Where the symbols take the objects:
J679: +>J977, ^>J185, *>J791, $>J346, %>J642
J675: +>J177, ^>J831, *>J330, $>J235, %>J126
J802: +>J50, ^>J71, *>J341, $>J963, %>J630
J182: +>J126, ^>J223, *>J718, $>J773, %>J195
J650: +>J710, ^>J308, *>J815, $>J73, %>J833
J584: +>J831, ^>J941, *>J126, $>J929, %>J223
J71: +>J165, ^>J690, *>J669, $>J341, %>J679
J388: +>J642, ^>J713, *>J24, $>J667, %>J217
J223: +>J919, ^>J112, *>J265, $>J718, %>J883
J308: +>J362, ^>J565, *>J156, $>J815, %>J568
J773: +>J584, ^>J718, *>J182, $>J919, %>J348
J434: +>J348, ^>J710, *>J210, $>J883, %>J815
J690: +>J802, ^>J178, *>J977, $>J669, %>J185
J883: +>J463, ^>J210, *>J434, $>J289, %>J650
J961: +>J28, ^>J50, *>J293, $>J716, %>J341
J21: +>J815, ^>J833, *>J201, $>J565, %>J417
J565: +>J650, ^>J201, *>J21, $>J156, %>J947
J844: +>J679, ^>J509, *>J386, $>J238, %>J388
J362: +>J434, ^>J650, *>J73, $>J406, %>J21
J718: +>J941, ^>J265, *>J223, $>J182, %>J289
J265: +>J773, ^>J463, *>J112, $>J223, %>J434
J177: +>J527, ^>J226, *>J134, $>J217, %>J402
J165: +>J961, ^>J802, *>J963, $>J27, %>J977
J642: +>J238, ^>J899, *>J981, $>J509, %>J569
J716: +>J693, ^>J293, *>J961, $>J100, %>J802
J406: +>J883, ^>J73, *>J362, $>J710, %>J565
J630: +>J669, ^>J679, *>J346, $>J178, %>J386
J509: +>J185, ^>J981, *>J642, $>J386, %>J713
J527: +>J388, ^>J914, *>J936, $>J569, %>J235
J24: +>J981, ^>J569, *>J713, $>J388, %>J177
J195: +>J265, ^>J883, *>J289, $>J348, %>J362
J936: +>J24, ^>J217, *>J914, $>J527, %>J675
J201: +>J308, ^>J949, *>J833, $>J21, %>J64
J463: +>J718, ^>J195, *>J348, $>J112, %>J710
J399: +>J201, ^>J417, *>J947, $>J568, %>J861
J833: +>J156, ^>J568, *>J949, $>J201, %>J672
J713: +>J899, ^>J527, *>J569, $>J24, %>J134
J73: +>J210, ^>J815, *>J650, $>J362, %>J201
J126: +>J402, ^>J919, *>J941, $>J584, %>J265
J672: +>J399, ^>J28, *>J693, $>J64, %>J293
J210: +>J195, ^>J406, *>J710, $>J434, %>J308
J831: +>J226, ^>J495, *>J402, $>J330, %>J919
J330: +>J134, ^>J402, *>J831, $>J675, %>J941
J27: +>J716, ^>J963, *>J165, $>J50, %>J690
J417: +>J949, ^>J672, *>J64, $>J947, %>J716
J185: +>J630, ^>J844, *>J238, $>J791, %>J899
J861: +>J64, ^>J716, *>J100, $>J28, %>J165
J100: +>J672, ^>J961, *>J716, $>J861, %>J963
J791: +>J178, ^>J238, *>J185, $>J679, %>J981
J667: +>J509, ^>J24, *>J388, $>J899, %>J914
J947: +>J833, ^>J64, *>J417, $>J399, %>J100
J226: +>J914, ^>J675, *>J235, $>J134, %>J929
J919: +>J929, ^>J182, *>J773, $>J941, %>J463
J693: +>J947, ^>J861, *>J28, $>J672, %>J50
J569: +>J667, ^>J936, *>J527, $>J713, %>J226
J238: +>J346, ^>J386, *>J844, $>J185, %>J667
J963: +>J293, ^>J341, *>J802, $>J165, %>J178
J235: +>J217, ^>J330, *>J675, $>J226, %>J584
J341: +>J27, ^>J669, *>J71, $>J802, %>J346
J899: +>J386, ^>J388, *>J667, $>J981, %>J936
J929: +>J330, ^>J126, *>J584, $>J495, %>J718
J402: +>J235, ^>J929, *>J495, $>J831, %>J773
J386: +>J791, ^>J642, *>J509, $>J844, %>J24
J949: +>J565, ^>J399, *>J568, $>J833, %>J693
J134: +>J936, ^>J235, *>J226, $>J177, %>J495
J217: +>J569, ^>J134, *>J177, $>J914, %>J831
J495: +>J675, ^>J584, *>J929, $>J402, %>J182
J178: +>J71, ^>J346, *>J630, $>J977, %>J844
J941: +>J495, ^>J773, *>J919, $>J126, %>J112
J815: +>J406, ^>J156, *>J308, $>J650, %>J949
J568: +>J21, ^>J947, *>J399, $>J949, %>J28
J914: +>J713, ^>J177, *>J217, $>J936, %>J330
J977: +>J341, ^>J630, *>J178, $>J690, %>J238
J50: +>J100, ^>J165, *>J27, $>J293, %>J669
J64: +>J568, ^>J693, *>J672, $>J417, %>J961
J156: +>J73, ^>J21, *>J565, $>J308, %>J399
J710: +>J289, ^>J362, *>J406, $>J210, %>J156
J981: +>J844, ^>J667, *>J899, $>J642, %>J527
J669: +>J963, ^>J977, *>J690, $>J71, %>J791
J346: +>J690, ^>J791, *>J679, $>J630, %>J509
J28: +>J417, ^>J100, *>J861, $>J693, %>J27
J293: +>J861, ^>J27, *>J50, $>J961, %>J71
J289: +>J112, ^>J434, *>J883, $>J195, %>J73
J112: +>J182, ^>J348, *>J463, $>J265, %>J210
J348: +>J223, ^>J289, *>J195, $>J463, %>J406

In the rows, zero is written as 70.

The rows follow the links: the fewer symbols apart two objects are, the more alike their rows tend to be.

Rows of some objects; one shown again gets a slightly different row:
J941: 48 119 62 79 50 49 87 59 75 61 50 27 59 111 63 80 81 46 64 80 48 61 58 57 73 51 69 66 63 69 46 67 54 71 69 89 96 112 43 58 71
J527: 82 86 64 83 45 76 49 55 35 48 77 78 65 91 82 76 57 44 70 91 56 39 46 52 102 117 67 85 41 64 82 76 95 70 77 53 53 90 65 101 86
J718: 48 123 60 85 65 63 82 68 67 52 58 20 69 107 63 68 66 58 24 76 55 89 59 65 60 55 67 83 52 82 57 60 78 52 75 70 72 113 52 54 83
J883: 73 87 86 70 101 89 85 69 79 63 63 47 58 68 85 80 87 74 16 72 63 96 76 85 49 34 78 82 84 101 78 55 42 62 57 72 45 46 54 27 85
J463: 63 104 74 77 91 81 84 74 64 47 60 29 68 90 76 71 68 70 3 70 60 102 68 73 51 50 68 90 61 100 71 53 64 49 71 64 47 80 56 39 97
J330: 88 85 68 61 53 66 89 53 78 46 41 66 46 85 85 111 74 40 75 84 54 38 62 37 81 83 68 68 79 91 61 81 15 90 66 84 58 67 34 63 97
J568: 77 61 75 83 70 55 60 76 51 84 76 54 92 33 46 54 49 117 44 54 72 104 81 76 41 67 76 82 70 69 102 62 75 69 51 26 45 75 105 82 62
J73: 64 88 100 86 81 69 72 54 81 96 68 49 59 61 64 65 106 91 59 72 57 81 71 106 56 9 95 60 89 70 80 53 48 79 45 71 82 59 74 40 42
J27: 49 39 50 59 63 46 69 86 92 95 74 83 91 56 45 47 60 82 116 46 88 77 85 70 63 66 61 51 80 41 50 80 87 70 81 84 109 83 88 83 36
J667: 72 75 75 80 50 79 45 52 52 73 87 94 60 93 80 66 82 38 107 92 60 24 43 77 116 92 76 62 52 42 68 76 103 77 82 79 89 80 63 95 61
J28: 80 23 67 54 77 54 82 81 90 88 62 88 76 24 54 73 60 105 90 46 87 87 101 61 41 64 67 60 98 72 76 78 37 81 58 63 64 45 92 72 58
J226: 96 79 67 63 56 77 77 58 58 38 52 77 54 80 90 109 62 43 63 87 55 41 60 35 83 106 63 79 66 92 75 81 34 84 68 66 38 65 44 78 110
J362: 68 86 102 80 86 73 74 58 85 93 66 52 53 61 67 68 106 87 52 73 58 80 74 104 59 10 94 61 92 76 77 53 43 78 46 76 79 49 67 34 49
J112: 57 107 65 80 85 78 85 75 63 47 64 28 67 94 75 71 66 69 7 71 60 103 64 71 53 57 67 91 55 100 69 55 72 47 73 64 52 92 54 47 96
J265: 56 114 65 79 77 72 82 73 62 46 60 23 69 100 69 68 65 62 8 73 59 97 60 67 56 54 66 89 54 92 65 55 74 50 74 66 56 100 54 48 93
J949: 72 69 81 92 68 54 61 74 50 87 77 50 89 41 43 49 55 117 42 58 69 101 78 80 43 62 81 80 67 67 101 60 84 69 51 27 52 79 108 79 55
J713: 75 87 68 86 44 76 45 55 39 58 82 81 67 94 80 70 66 44 86 91 57 32 41 66 109 106 69 75 42 49 75 75 106 72 80 60 70 94 68 104 76

Each walk starts at a row. The symbols on each line, taken left to right, move it on to the next object.
Answer with the object's row; about right is enough.
74 84 95 70 98 85 85 66 84 73 63 51 53 64 81 80 100 79 32 73 64 87 78 93 49 19 86 71 91 96 75 52 35 71 51 77 57 39 57 26 69
* $ * + ^ % -> 59 91 99 96 72 59 65 56 71 101 68 43 66 62 55 53 97 97 64 70 56 80 69 104 56 12 96 61 83 59 83 51 63 79 44 64 89 73 83 52 34
^ ^ ^ + ^ -> 62 85 90 96 63 53 58 67 52 98 80 42 83 55 43 44 72 108 50 63 61 94 72 96 49 40 87 70 68 55 98 55 88 70 47 39 74 89 101 74 42
59 92 96 98 68 58 62 59 67 105 73 44 70 61 49 50 93 100 61 68 57 83 68 106 56 18 93 62 77 56 87 54 71 76 44 56 87 79 88 59 35
* % ^ * % -> 61 29 59 54 67 45 79 82 100 95 66 88 81 40 48 58 67 92 115 48 88 78 93 68 55 58 64 47 94 52 59 79 59 85 69 84 100 60 86 74 42
% + + -> 67 26 60 51 66 46 79 82 99 97 63 89 78 37 47 66 64 94 115 47 89 77 97 64 51 59 66 49 98 54 61 78 49 82 65 80 92 53 88 72 44
76 94 67 64 51 61 90 52 84 54 40 58 44 93 79 105 83 38 84 86 53 40 63 44 80 70 70 63 77 83 54 77 17 90 64 92 81 78 35 58 83
+ $ % % + $ -> 52 115 62 77 50 49 89 55 79 58 45 33 54 110 65 85 85 43 70 82 48 55 58 54 72 53 71 63 67 73 47 70 44 76 68 94 98 108 39 59 71
+ * $ + -> 94 77 67 58 55 71 83 55 64 39 46 72 48 82 89 112 68 43 70 87 56 39 61 34 82 100 62 75 73 93 71 81 25 87 67 71 45 61 42 71 107
69 99 70 65 51 56 92 53 85 57 39 53 46 97 74 100 86 40 83 86 49 41 62 46 76 65 70 62 80 78 52 78 23 89 67 96 85 85 33 57 80
^ $ $ % -> 43 125 60 85 60 59 84 69 67 51 54 22 66 111 61 68 68 53 33 73 51 82 57 64 64 55 70 82 50 76 55 61 75 57 73 78 82 119 50 57 80
% ^ % -> 61 90 102 90 75 64 66 56 77 100 68 46 61 63 58 60 103 93 60 71 57 82 70 106 55 9 96 59 85 62 77 54 55 77 45 69 87 64 77 45 37
73 85 99 71 95 80 81 61 84 81 61 52 53 64 78 77 103 82 38 74 60 85 76 97 51 14 90 67 91 90 76 53 35 73 53 76 64 41 62 28 62
* + + * * -> 69 94 78 71 99 90 87 74 70 50 61 39 63 76 81 77 76 74 6 71 64 101 74 81 49 44 72 85 69 106 72 53 53 53 63 68 41 60 55 36 93
$ ^ ^ -> 72 86 91 70 102 87 85 66 80 66 62 51 54 65 82 80 91 80 25 73 64 92 77 87 49 28 82 76 86 101 76 52 36 64 58 73 51 41 56 28 77
96 82 68 68 53 79 66 56 45 39 61 76 55 81 88 98 56 43 60 89 57 44 54 37 89 119 62 84 53 87 81 79 58 79 71 54 32 72 51 87 109
% + + -> 93 83 65 72 52 79 63 58 40 37 63 75 61 82 85 95 55 46 61 88 55 42 51 39 91 121 62 87 51 83 82 77 67 75 72 53 36 78 57 92 106
$ % * ^ ^ % -> 49 119 62 82 74 70 84 72 63 46 56 21 72 107 69 68 65 60 16 71 55 94 61 68 57 57 67 88 52 86 62 58 78 50 76 67 65 108 52 54 89
86 41 73 70 78 59 70 80 65 83 71 71 87 21 53 66 48 116 57 51 78 103 93 64 37 73 69 79 82 79 97 69 55 75 52 32 42 53 102 77 70
* * + + ^ $ -> 68 74 83 93 64 54 57 73 51 88 79 45 88 44 44 48 58 116 45 58 66 102 76 85 44 56 81 80 66 62 102 58 86 71 49 29 58 85 105 80 53
* * $ $ % * -> 85 25 69 55 77 54 80 83 85 86 63 86 84 22 54 72 56 107 82 45 88 90 100 62 39 68 67 65 97 78 83 75 38 83 57 53 55 43 95 70 63
57 110 64 74 48 51 88 53 81 61 42 39 52 106 68 90 82 42 76 81 46 51 59 54 75 54 72 61 72 73 48 72 38 84 69 94 96 101 37 56 73
+ % + + + -> 97 80 67 66 54 77 74 55 51 38 56 76 54 80 89 102 60 44 62 87 55 44 59 34 85 114 63 83 58 90 78 80 46 82 70 59 37 66 47 81 108
% $ + * -> 90 84 68 58 54 70 89 54 71 43 42 71 46 83 85 111 69 42 72 88 53 39 64 38 79 93 65 73 74 93 68 80 19 88 67 79 53 66 37 64 100
